[ -9  37  53 -45  36   4  54  71 -13  71 -69  40 -52  71 -21  85 -42 -51
 -16 -24 -48 -63  64 -30  58  42 -69] = K
[ 112   -2   40   18   13    4    4   27   -6   31    0  -25  -27   33
   -7 -118  -23  -42   -8  -42  -34  -58   41   39  -25  -25   45] = Y
[  -7   45   13  -25   39  -34  -42    0  112  -58  -25   -2   -8  -27
  -23    4    4  -42   18   31  -26 -118   27   40   -6   33   41] = P
present: [ 40 -52]
yes
order: [  45  -25  -25   39   41  -58  -34  -42   -8  -42  -23 -118   -7   33
  -27  -25    0   31   -6   27    4    4   13   18   40   -2  112]
Y
step +1: [-34 -58  41]
[-33 -57  42]
step +1: [112 -58]
[113 -57]
step +1: [-23 -42]
[-22 -41]
present: [41 33 -6 40]
no

[  18  -51   24  -40   29 -102  -56  -26  -60   28  -27] : X
[ 18 -47   4 -37  27  93 -29  27 -48  -6  -5] : E
[  18  -52 -102  -48  -27   28  -40   29  -56  -60   24] : S
present: [-47   3 -37  27  93]
no
order: [ -40   29 -102  -56  -26  -60   28  -27   18  -51   24]
X
present: [-26 -60]
yes
size: [  18  -52 -102]
3
gone X: [  18  -26 -102   28   24   29  -56  -51  -60  -40]
[-27]

[ 51 -37 -78  -9 -33   6  50 -23  11  12 -16   5   8 -41 -16  52 -33  27
  34  -1   8   0  -7  -4  13 -16 115  28] = V
[  21  -35 -112   36  -49  -41   98  -16   34   -9   10   -1  -65  -45
  -16   30  -39   10  -17    2   11  -24  -32   -3   -4   -1   51   20] = A
[ 47 -29 -28  15 -36  15  33 -37  11   4   6   6   9   8  -6  54 -19  -7
  31  24   2  20   1  24  13  16  90  25] = W
[ 42 -48 -58  35 -44   6  23 -30  21 -20   0  -7  -2 -39 -15  60 -32  13
  32   7 -16   0 -20   2  19 -12  65  50] = N
[  18  -12 -113   44  -42  -55  103  -26   41   -5   30   22  -87  -15
    8   27  -31   -1  -17   27   11  -30  -24    4   -9   34   33   21] = G
[ 49 -21 -33 -18 -12   3  23 -21  16  31   6  13  11  22  19  20   1  -8
  38  35  17   8  25  18  15  19  74   0] = C
size: [ 42 -48 -58  35 -44   6  23 -30  21 -20   0  -7  -2 -39 -15  60 -32  13
  32   7 -16   0 -20   2  19 -12]
26
present: [ 33  15 -36  15]
no
size: [ 49 -21 -33 -18 -12   3  23 -21  16  31   6  13  11  22  19  20   1  -8
  38  35  17   8  25  18  15  19]
26
step -1: [19]
[18]
present: [ 47 -29]
yes

[-13  81   4 -97 -76  26 -93] = D
[-15  78  -3 -94 -81  25 -92] = M
[-98  82 -90   8 -12  30 -72] = T
[-17  81   5 -93 -71  40 -80] = B
[-41  66 -28 -62 -88  60 -57] = Z
[-53  52 -49 -43 -92  67 -51] = Q
[-12  82   8 -98 -72  31 -90] = U
present: [  4 -97]
yes
present: [-90  31 -72 -98]
no
order: [-98 -90 -72 -12   8  31  82]
U
size: [-13  81   4 -97 -76]
5
step -1: [-72]
[-73]
order: [-90  31 -72 -98   8  82 -12]
U
size: [-13  81   4 -97 -76  26 -93]
7

[-13  -6 -10 -18   0]  H
[-57 -41  -8  31   4]  R
[ -44    3 -118   -7  -76]  F
[-118   -7  -45  -76    3]  L
order: [  -7 -118    3  -44  -76]
F
size: [-57 -41  -8  31   4]
5
size: [-13  -6 -10 -18]
4
step -1: [ -7 -45 -76]
[ -8 -46 -77]

[ -3  11  21  10   7 -45  61 -63] = gaded
[-34   6  -1   3   1  25 -21  -9] = mub
[-14  10  23   5   0  -3 -29 -93] = mazil
[ -3  11  21 -16   7 -45 -15 -63] = farog
present: [-44  61]
no
size: [ -3  11  21 -16   7 -45 -15 -63]
8
size: [ -3  11  21 -16   7]
5
gone farog: [-45   7 -16  -3  21 -63  11]
[-15]
step +1: [10  7]
[11  8]
step -1: [23]
[22]
step -1: [-16   7 -45]
[-17   6 -46]

[  75  -56  -81  -55  -56   81  -11  -56  -14  -12  -53  -56 -108   68
  -82  -56  -13]  vaso
[  77  -56  -79  -54  -55   83  -12  -54  -14  -12  -53  -55 -104   71
  -76  -55  -20]  larip
[ 75 -56 -81 -55 -56  81 -11 -56 -14 -12 -53  50  86 -61  70  50  -5]  dufe
present: [-56 -14 -12]
yes
present: [-56 -81 -55 -55  81]
no
step +1: [ -55 -104   71]
[ -54 -103   72]
size: [ 77 -56 -79 -54 -55]
5
size: [  75  -56  -81  -55  -56   81  -11  -56  -14  -12  -53  -56 -108   68
  -82]
15
step -1: [70 50]
[69 49]

